Here is a tiny trained network, its code and every weight. The questions are about switching its units off for an input and a target symbol, where a switched-off unit gives its printed mean instead of its output.

import numpy as np


def w(rows, s, z=0):
    codes = np.array(rows[::2]) - 128.0
    scale = np.full(codes.shape[1], s)
    scale[-1] = z or s
    return codes * scale


def f(y):
    return np.maximum(y, 0)


def softmax(a):
    e = np.exp(a - a.max(-1, keepdims=True))
    return e / e.sum(-1, keepdims=True)


def log_softmax(a):
    a = a - a.max(-1, keepdims=True)
    return a - np.log(np.exp(a).sum(-1, keepdims=True))


def net(x, mask):
    ids = ['ΓΛΨΩαβδεηθμπστφ'.index(c) for c in x.split()]
    T = len(ids)
    res = E[ids] + P[:T]
    q, k, v = (res @ M[0].T for M in (Q, K, V))
    z = softmax(np.where(np.tri(T) > 0, q @ k.T / 3**0.5, -1e9)) @ v
    res = res + np.where(mask[0], z, O[0][:, -1]) @ O[0][:, :-1]
    y = f(res @ A[0][:, :-1].T + A[0][:, -1])
    res = res + np.where(mask[1:13], y, B[0][:, -1]) @ B[0][:, :-1]
    return log_softmax(res[-1] @ U[:, :-1].T + U[:, -1])


Q, K, V, O, A, B = {}, {}, {}, {}, {}, {}
E = w([
[161,155,94,173],'Γ',
[100,140,52,170],'Λ',
[156,162,66,229],'Ψ',
[112,172,73,100],'Ω',
[174,157,116,80],'α',
[127,201,117,154],'β',
[89,147,38,182],'δ',
[89,85,209,34],'ε',
[121,156,46,105],'η',
[114,177,20,184],'θ',
[186,160,154,180],'μ',
[85,145,67,96],'π',
[138,217,50,128],'σ',
[25,129,252,70],'τ',
[32,198,177,140],'φ',
],0.014)
P = w([
[2,250,176,70],'0',
[183,186,171,165],'1',
[175,175,172,174],'2',
[115,144,145,213],'3',
[90,143,132,234],'4',
[93,159,122,217],'5',
[90,165,133,201],'6',
[94,171,140,196],'7',
[87,179,121,204],'8',
[86,187,138,180],'9',
[80,193,128,173],'10',
[78,208,126,166],'11',
[107,213,123,152],'12',
[109,216,132,140],'13',
],0.0097)
Q[0] = w([
[172,52,82,125],'H0',
[179,43,123,111],'H0',
[153,4,102,139],'H0',
],0.014)
K[0] = w([
[185,2,161,200],'H0',
[241,79,126,149],'H0',
[198,72,121,190],'H0',
],0.0078)
V[0] = w([
[190,6,69,146],'H0',
[167,154,119,220],'H0',
[120,150,31,99],'H0',
],0.012)
O[0] = w([
[201,149,138,63,4],'H0',
[72,250,132,176,98],'H0',
[34,150,21,28,129],'H0',
],0.013,0.033)
A[0] = w([
[109,27,119,97,232],'N0',
[69,149,135,122,180],'N1',
[89,221,130,126,174],'N2',
[116,130,125,141,153],'N3',
[45,191,100,135,149],'N4',
[121,94,53,171,154],'N5',
[140,11,90,141,54],'N6',
[157,205,98,149,130],'N7',
[103,138,167,187,101],'N8',
[127,211,82,138,152],'N9',
[150,160,96,172,173],'N10',
[151,121,71,143,253],'N11',
],0.012,0.0052)
B[0] = w([
[144,183,170,138,212],'N0',
[217,96,158,135,214],'N1',
[170,205,63,140,168],'N2',
[167,136,156,152,171],'N3',
[150,64,104,100,254],'N4',
[103,155,156,56,246],'N5',
[95,152,130,113,211],'N6',
[119,160,220,125,132],'N7',
[151,101,44,135,234],'N8',
[105,159,108,152,151],'N9',
[134,100,151,73,156],'N10',
[125,128,255,116,158],'N11',
],0.0086,0.028)
U = w([
[158,152,115,190,217],'Γ',
[90,160,99,127,201],'Λ',
[187,185,106,210,112],'Ψ',
[71,98,128,76,117],'Ω',
[184,79,164,112,97],'α',
[107,66,73,183,175],'β',
[186,109,95,105,101],'δ',
[176,125,227,128,76],'ε',
[85,143,121,79,134],'η',
[105,144,60,144,3],'θ',
[200,134,122,219,22],'μ',
[93,99,170,41,74],'π',
[101,108,81,100,22],'σ',
[92,164,185,221,46],'τ',
[127,2,153,141,206],'φ',
],0.0082,0.0038)

Each question gives the input, a string of symbols that net reads in full, and the target symbol t.
The units are the heads (3 rows each of Q, K, V and O) and the neurons (one row each of A and B). Each row of codes is followed by its name. A weight is (code - 128) times the scale printed after its matrix; where a second scale follows, it is the last column's (O, A, B and U).
mask holds one flag per unit, heads first, then neurons. A switched-off unit (its flag False) gives its mean, the last column of its rows in O or B, instead of its output. The means were averaged over made-up inputs and are rounded, as every weight is.
A unit's drop is (log p(t) with every unit on - log p(t) with that unit switched off) / (log p(t) with every unit on - log p(t) with every unit switched off).
The circuit of an input: a set's keep is (log p(t) with only the set's units on - log p(t) with every unit switched off) / (log p(t) with every unit on - log p(t) with every unit switched off). Starting from the 12 units with the biggest drops (on a tie, the unit counted first), units are removed one at a time, each time the one whose removal leaves the highest keep (on an exact tie, the one counted first), for as long as the keep stays at least 0.8.
units of the circuit, in order: the units of the circuit, biggest drop first
k most important neurons: the k neurons with the biggest drops, biggest first
drop when u is switched off: that unit's drop, to one decimal
input τ ε η τ ε σ, target τ: 2 most important neurons => [N4; N0]
input π π δ, target π: units of the circuit, in order => [H0; N8; N11]
input τ Ω τ π η τ φ β α α π, target τ: units of the circuit, in order => [H0; N4; N0]
input τ τ Λ β τ ε β τ φ δ ε μ τ Γ, target τ: units of the circuit, in order => [N4; H0; N1]
input π φ τ β σ θ Γ Ψ η Ω η δ Ω Λ, target π: units of the circuit, in order => [H0; N8; N11]
input Ψ θ θ ε τ β μ Ψ η β, target Ψ: units of the circuit, in order => [H0; N2]
input ε ε α, target ε: units of the circuit, in order => [H0; N4; N8]
input τ Λ δ δ Λ η Ω σ Λ, target τ: units of the circuit, in order => [H0; N4; N0]
input α ε π δ φ Γ α φ π τ β τ Ψ θ, target φ: units of the circuit, in order => [N2; N0; H0]
input φ θ σ, target φ: units of the circuit, in order => [H0; N2; N10]
input φ θ φ Ω η δ, target φ: units of the circuit, in order => [N2; N11]
input τ τ ε, target τ: 4 most important neurons => [N4; N0; N1; N6]
input φ Ψ π μ δ τ τ π δ δ τ α θ, target φ: units of the circuit, in order => [H0; N2; N11; N10]
input τ π Λ ε τ Ω Ψ Ψ Γ μ, target τ: units of the circuit, in order => [N4; H0; N1]
input τ α σ τ θ π θ δ, target τ: 4 most important neurons => [N4; N0; N6; N1]
input π φ η τ τ α Ω τ Ω, target π: most important neuron => [N8]
input β τ Γ τ, target β: most important neuron => [N11]
input τ β β φ φ δ Ψ, target τ: 3 most important neurons => [N4; N1; N6]
input π φ μ τ τ α δ τ σ, target π: 3 most important neurons => [N8; N11; N5]
input τ Ω δ θ σ τ Ω Ω θ τ τ ε φ, target τ: 4 most important neurons => [N4; N0; N6; N1]
input τ Ω τ π τ Γ, target τ: 2 most important neurons => [N4; N1]
input τ β Λ Λ Ψ Ω θ μ Λ ε Λ φ β, target τ: 4 most important neurons => [N4; N0; N1; N6]
input τ ε β Ψ α β β β σ Ω η τ φ σ, target τ: drop when N0 is switched off => 0.2
input τ μ Ψ τ φ δ δ Ψ τ, target τ: drop when H0 is switched off => 1.2
input π φ π η η τ π δ η, target π: drop when H0 is switched off => 0.3
input τ Ψ τ θ π φ τ μ, target τ: drop when N6 is switched off => 0.3
